(in the rows, 128 means zero)
Each row is followed by its group and then its class within the group.
[117 102 132 162 131 107 139 159 127 115 131 132 144 124 119  96]  (48):DZ
[115  92 133 163 160 107 147 159 140 124 140 110 132 103 102 114]  (48):Cf
[123 149 152 138 118 116 162 164 140 123 132  89 152 129 105 120]  (40):CH
[136 137 140 147 120 110 121 129 137 111 145 124 105 119  53 124]  (40):CH
[106 139 149 142 140 102 189 191 153 123 134  50 122 122  91 106]  (40):CH
[114 123 139 132 129 127 105 142 129 121 124 110 153 144  99 117]  (38):Tj
[107 100 123 145 126 103 146 136 109 115 155 137 130 109 109 123]  (48):DZ
[143  93  91 116 137 116  76 102 117 126 139 179 127 112  53 118]  (43):ZT
[112 135 137 124 123 117 167 182 139 112 133 123 147 116  99 148]  (43):ZT
[117 133 127 147 113 107 152 146 108 115 131 116 131 106 119 154]  (48):Cf
[115  97 130 154 116 143 138 160 127 106 121 126 137 118 122 125]  (48):DZ
[107 117 139 139 142  95 152 252 121  95 135 114 130 143  81 119]  (48):Cf
[117 157 163 120 108 103 162 196 144 125 119  76 147 140  92 118]  (38):HC
[114 135 138 151 166 122 157 193 137 117 154 128 130 112  76 111]  (43):PF
[113 129 151 135 127 134 139 132 130 141 131 113 118 123  88 137]  (40):CH
[118 113 130 132 137 126  56 113 118 119 128 149 121 142 111  99]  (38):Tj
[124 145 156 134 119  99 129 190 144 115 138 113 144 110  94 124]  (43):PF
[103 124 161 160 119 111 184 191 150 102 131 107 127 102  76 131]  (48):Cf
[121 123 143 128 123 142 152 181 133 125 121 128 142 140 120 149]  (43):PF
[139 109 110 143 146 102  45 143 106 105 142 174 114 105 120 117]  (43):PF
[134 146 155 131 125 104 152 168 137 116 132 122 129 133 100 135]  (43):PF
[142 126 130 126 120  94  89 158 137 126 139 146 130 135  98  97]  (38):Tj
[120 126 132 142 144 102 154 208 128 107 151 111 126 119  90 116]  (43):PF
[141 151 164 135 131 111 163 207 141 111 144 102 130 112 116 128]  (43):PF
[116 165 137 130 137 127 164 127 139 140 109  89 122 136 140 143]  (40):CH
[112 127 156 146 119 107 129 149 121 117 135 133 137 120 117 125]  (48):DZ
[208 117 111 114 131 119 124 102 124 127 164 182 120 120 131 147]  (43):ZT
[141 129 117 105 154 107 101 151 135 107 140 135 143 130 110 118]  (43):ZT
[142 155 143 114 114 122 122 174 124 118 131  93 139 130 105 112]  (38):HC
[112  62 132 136 124 173 123 152 122 101 134 147 140 114 105 111]  (48):DZ
[107 120 147 140 126  99 140 202 155 110 142 107 150 128  87 103]  (38):Tj
[119 137 122 130 138 105 120 181 132  97 149 122 138 113  94 115]  (43):PF
[122 128 144 133 141 120 142 152 138 130 149 107 127 136 109 121]  (40):TM
[126  91 119 140 138 106 147 118 108 113 140 150 129 110 137 145]  (48):Cf
[129 108 143 119 109 110 119 176 141 133 136 140 143 122  89 110]  (38):Tj
[129 125 138 125 143 118  90 147 131 118 121 128 134 144  93 103]  (38):HC

Each row is followed by its group and then its class within the group.
[105  99 121 127 112 126 154 151 128 112 114 130 116 126 109 121]  C:H
[ 96 113 101 109 113 131 152 140 141 132 120 118 122 117 123 138]  S:Y
[ 77 106 105 101 109 132 150 156 136 131 129 138 127 136 113 140]  S:Y
[125 117 128 127 120 129 160 143 148 132  89 124 122 121 118 128]  S:G
[ 90  95 114 114 107 133 158 138 115 134  83 133 118 147 122 141]  S:G
[112 124 128 135 105 125 149 147 128 139  86 126 116  63 114 120]  C:A
[120 116 131 101  97 137 135 135 129 132  87 145 127 178 132 135]  P:R
[102 102 126 131 107 131 142 152 104 113  86 128 114 118 111 106]  C:Q
[103 111 127 124 110 128 142 134 122 129 106 124 115 122 131 136]  S:G
[ 90  98 110 116 107 129 151 146 131 126 117 124 118 108 115 134]  S:Y
[104 114 129 131  99 126 138 132 128 117 109 136 127 106 138 141]  P:T
[105 130 125 121 124 127 124 137 135 128 141 144 145 119 129 131]  P:T
[114 118 127 104 108 133 135 141 128 133 113 135 130 140 130 129]  P:R
[ 86 103 106 101 112 132 160 138 140 126 122 122 122 134 123 141]  S:Y
[136 136 127 130 117 131 127 128 134 108 112 131 134 130 133 126]  P:T
[ 75 110 108 120 107 135 146 159 118 142  96 132 115 143 102 126]  C:Q
[100 101 108 113 110 128 143 136 126 129 128 127 126 120 118 143]  S:Y
[ 81 103 125 122 107 133 143 155 106 124  99 125 114 131 119 120]  C:Q
[116 115 153 121 119 127 137 134 126 118 102 137 131 152 145 126]  P:N
[102 118 116 126  99 129 146 145 125 133  82 133 121 113 118 122]  C:A
[112 105 116 124 102 135 127 133 137 105 117 137 138 121 125 126]  P:T
[122 127 134 126 106 131 134 134 133 129  77 143 129 137 133 111]  P:R
[ 82 106 120 139  95 129 153 154 107 128  61 136 115 124 113 117]  C:Q
[123 128 123 105 110 135 126 133 125 112 134 125 134 146 130 130]  P:T
[ 92 102 126 130 105 126 144 148 121 121 129 136 109 131 125 138]  C:A
[105 113 106 105 103 129 144 140 133 125 130 122 123 118 123 137]  S:Y
[110 113 115 116 117 128 138 138 140 125 127 123 127 120 128 128]  S:Y
[104  99 107  96 112 135 142 131 113 125 120 115 126 125 122 135]  S:L
[105 120 111 108 111 135 151 139 127 140  92 125 121 149 121 130]  S:G
[127  89 128 106 130 127 136 123 134 125 126 112 122 117 146 117]  C:A
[111 107 113 117 122 124 136 139 132 135 143 130 126  95 119 129]  S:L
[103 109 101 116 109 128 150 127 117 138 119 124 120 104 102 139]  S:Y
[136 106 140 118 110 132 147 142 127 135  93 124 114 125 120 127]  C:A
[ 87 129 123 127 120 129 141 155 133 128 131 124 123 107 131 118]  S:L
[111 119 114 109 111 129 141 134 150 127 127 126 123 126 124 137]  S:Y
[112  95 120 111 110 135 139 150 127 133  96 135 122 148  99 114]  C:H
[103 101 107 113 113 131 156 143 124 127 112 129 126 137 104 141]  S:Y
[120 110 115 112 111 136 138 140 113 124 114 125 120 152 115 132]  S:G

Each row is followed by its group and then its class within the group.
[101 144 136 126 101 146 133 148 139 116 135 135 117 143 123 139]  D:HM
[ 84 106 143 115 138 119 120  90 144 119 124 116 122 133 148  88]  W:FG
[128 128 156 135 116 128 126 131 144 122 111 137 141 140 140 125]  Z:CM
[112 140 146 141 128 161 148 138 128 131 110 116 131 131 108 159]  D:GH
[ 95 151 133  96  79 148 138 167 127  74 134 148  97 151 116 124]  Z:Bd
[144 131 131 128 124 108 121 138 128 118 124 140 139 135 134 129]  Z:CM
[117 142 141 119 114 171 130 139 133 117 118 120 137 129 122 134]  D:FP
[118 152 129 103 113 167 154 160 131 110 133 122 130 132 110 109]  W:QB
[128 128 145 125 138 129 133 142 112 129 129 116 164 130 138 113]  B:Nq
[141 129 140 132 115 117 126 145 122 132 117 142 139 142 143 132]  Z:CM
[147 149 155 131 117 195 141 172 120 158 134  93 156 128  83 136]  B:SZ
[135 124 155 117 140 142 135 103 119 136 125  97 155 114 141 139]  D:FP
[113 123 156 127 124 147 160 100 131 137 112 110 128 130 119 138]  D:GH
[126 126 132 124 131 155 151 123 124 137 133 114 123 118 116 120]  W:FG
[132 137 136 116 141 148 126 130 128 133 131 111 133 113 118 109]  W:QB
[137 139 152 116 136 170 140 132 133 137 129 109 136 127 135 158]  D:FP
[109 142 131 120 116 149 146 145 126 137 135 119 128 131 120 111]  W:QB
[107 141 133 111  84 133 118 169 143  96 122 146 120 152 112 129]  Z:CM
[153 154 164 130 155 194 135 164 107 144 133 120 162 135 102 130]  B:Nq
[ 95 118 136 122 120 112 142 109 125 124 143 115 133 134 166 133]  D:FP
[130 121 130 131 114 114 126  83 152 122 128 125 141 137 145 114]  Z:CM
[121 121 166 108 123 117 125 137 131 134 132 134 125 132 143 122]  B:SZ
[124 134 148 117 127 178 143 113 137 138 112 104 125 133 104 151]  D:GH
[103 157 130 108 104 157 140 149 149 125 118 148 116 133 116 161]  D:GH
[127 129 149 125 117 158 144 130 123 137 127 116 132 136 112  91]  W:QB
[128 127 153 123 109 165 142 127 120 143 128  81 137 108 118 104]  W:QB
[120 134 150 126 132 160 131 135 145 131 120 121 149 133 121 146]  D:FP
[120 127 134 119 115 120 132 137 136 112 130 133 139 133 132 117]  Z:Bd
[121 129 132 116 130 134 148 110 136 116 115 120 128 103 131 140]  D:FP
[ 95 127 153 103 135 134 140 137 134 114 129 122 119 140 130 104]  W:FG
[ 99 154 117 106  93 199 151 164 121 112 133 127 102 126  66 104]  W:FG
[102 140 137 107  74 137 136 165 148  99 122 149 109 149 112 111]  Z:CM
[119 137 132 114 150 110 131 149 101 150 133 119 156 126 125 124]  B:Nq
[124 134 138 114 129 136 130 159 118 135 144 125 152 120 113 110]  B:Nq
[127 122 150 127 123 109 124 128 142 114 106 141 129 142 140  99]  Z:CM
[152 121 141 140 154 114 132 127 112 131 129 117 171 120 135 127]  B:SZ
[102 134 170 129 112 170 132 136 146 117 112 121 133 137 120 144]  D:HM
[123 134 158 113 111 140 108 127 150 113 119 138 139 138 124 111]  Z:CM
[121 138 138 118 136 127 131 135 126 136 138 135 119 122 130 105]  W:MR
[124 131 164 124 117 111 136 129 153 110 112 109 141 134 137 113]  Z:CM
[123 132 145 118 131 165 133 111 139 121 114 115 133 121 111 152]  D:GH
[ 99 131 134 100 132 135 129 141 118 119 131 130 123 138 116  98]  W:MR
[131 132 151 108 113 116 127 130 151  98 134 136 118 133 152 122]  Z:CM
[112 133 159 129 118 170 143 136 153 119 105 112 128 128 122 138]  D:HM
[114 131 149 106 135 147 152 160 125 124 139 125 143 136 122 117]  B:Nq
[129 151 163 136 129 160 141 115 131 131 109 111 134 126 128 150]  D:GH
[134 129 140 127 118 152 151 133 116 124 132 110 132 129  90 109]  W:QB

Each row is followed by its group and then its class within the group.
[131 139 124 130 114 134  48 137 129 134 132  85 128 128  94 120]  JQ:V
[116 146 118 151 121 144  69 128 140 133 128 109 110 122  99 132]  JQ:V
[120 123 118 119 142 117 172 127 124 135 125 130 132 140 102 127]  JQ:V
[ 86 129 144 123 111 115 114 133 110 133 141 143 126 128 116 143]  HJ:K
[112  98 127 125  98 129 105 123 138 135 134 126 126 152 110 134]  JQ:V
[120 121 150 138 127 124 146 143 114 137 134 130 126 151  96 134]  HJ:M
[109 126 132 127 121 131 120 136 120 133 171 124 130 137  90 122]  HJ:M
[126 144  91 129 108 132  44 122 109 132 141 111 122 133 119 135]  JQ:V
[121 107 128 137 118 145  44 136 118 123 134 124 111 126  86 134]  JQ:V
[122 126 163 126 141 122 212 132 150 128 107 146 114 131  76 128]  JQ:X
[133 126 126 117 109 151  74 134 122 128 141 104 121 147  88 115]  JQ:V
[113 128 131 122 122 152 128 131 125 124 145 143 127 152 130  87]  HJ:M
[112 133 139 134 116 134  62 131 113 138 143 130 117 153 105 132]  HJ:K
[112 140 131 129 132 116  96 117 124 131 123 139 134 137 100 136]  JQ:X
[115 129 154 141 133 106 160 124 140 118 146 144 122 130  95 140]  JQ:X
[139 121 139 115 135 135 167 143 142 104 124 121 127 136 116 126]  JQ:X
[ 99 120 138 128 119 114 104  71 105 147 129 128 123 126 123 138]  HJ:M
[116 111 117 118 106 144  97 129 123 141 140 125 132 151 112 122]  HJ:M
[133 136 132 145 131 126 139 134 145 119 113 133 122 125  95 125]  JQ:X
[134 124 150 117 126 154 107 156 118 133 121 127 113 126 109 116]  HJ:K
[137 116 174 123 128 135 129 157 104 132 130 125 114 132  92 133]  HJ:M
[119 122 146  95 131 143 168 136 145 120 131 131 130 147 111 120]  JQ:V
[119 123 126 125 136 157  94 121  98 128 130 121 121 140 107 118]  JQ:V
[111 129 130 120 117 123  89 114 118 109 134 122 128 141 126 136]  JQ:X
[120 121 113 121 108 155  49 128 127 135 117 122 124 138 121 135]  JQ:X
[116 131 157 128 126 136 121 133 113 129 135 125 125 146 123 127]  HJ:K
[133  91 121 113 130 145  83 149 138 140 121 109 149 137  90 119]  JQ:V
[119 138 125 121 108 152  61 138 112 131 126 118 130 131 136 129]  HJ:K
[122 134 124 114 126 130 119 133 123 132 126 121 129 142  94 127]  JQ:V
[ 83 116 145 124 127 130 170 135 129 127 112 134 126 138 111 127]  HJ:M
[118 127 140 161 121 123  80 138 117 137 127 137 122 148 104 142]  HJ:M
[117 130 118 114 110 146  84 128 129 134 131 126 128 149  93 123]  JQ:V
[128 136 105 134 116 108  44 126 115 129 139 120 123 151 114 136]  JQ:X
[ 90 133 125 155 102 106  75 102  99 126 145 132 131 134 138 149]  HJ:K
[124 118 124 111 135 147 136 137 147 134 127 120 133 144 108 120]  JQ:V
[114 126 157 124 135 129 204 130 134 112 135 130 153 136 104 126]  JQ:X
[109 119 145 134 126 133  94 141 126 119 131 128 124 125 106 137]  HJ:K
[128 142 114 132 118 139  45 124 138 129 137 119 127 126 110 132]  JQ:X
[ 87 133 126 111 123 144  93 116 130 121 154 108 138 151 131 123]  JQ:X
[108 111 126 111 107 116 143 123 123 134 142 128 130 141  88 123]  JQ:V
[159 140 131 124 126 156  89 155 117 136 124 136 120 111  90 119]  HJ:M
[126 133  94 130 107 154  44 146  95 136 130 119 122 123 122 129]  HJ:K
[ 91 128 144 151 130 117 121 127 112 128 126 147 126 138 131 139]  HJ:K
[118 126 141 129 107 145 111 141  93 131 136 123 136 119 114 120]  HJ:K
[112 118 129 130 122 132 124 132 125 119 127 159 124 136  97 128]  JQ:V
[141 123 129 137 131 126 112 127 121 126 130 128 142 121  95 113]  JQ:V
[138 138 167 139 117 130 159 161 112 126 115 136 117 113  72 136]  HJ:K
[115 130 134 110 126 128  91 127 128 146 122 129 116 139  97 133]  JQ:V
[ 64 138 122 145  94  92  44  90 100 133 149 130 114 157 131 158]  JQ:X
[114 127 153 131 120 126 156 132 115 113 131 137 121 125 109 125]  HJ:K

Each row is followed by its group and then its class within the group.
[124 113 146 115 121 115 138 116 133  66 121 132 155 117 113 117]  (29):Dr
[130 107 148 150 118 108 141 113 132  69 151 122 124 104 123 125]  (29):Dr
[137  98 135 144 110 112 148 107 133  79 145 125 157  85 113 120]  (29):CT
[139 165 118 137 138 132 122 115 120 134 121 123 111 177 122 128]  (27):BF
[127 133 137 153 133 139 120 119 139 124 135 128 158 139 111 121]  (27):RZ
[137 154 133 102 128 129 125 123 126 109 135 124  65 157 147 122]  (33):DD
[123 109 136 150 128 136 123 121 133 109 130 125 118 137 101 123]  (27):RZ
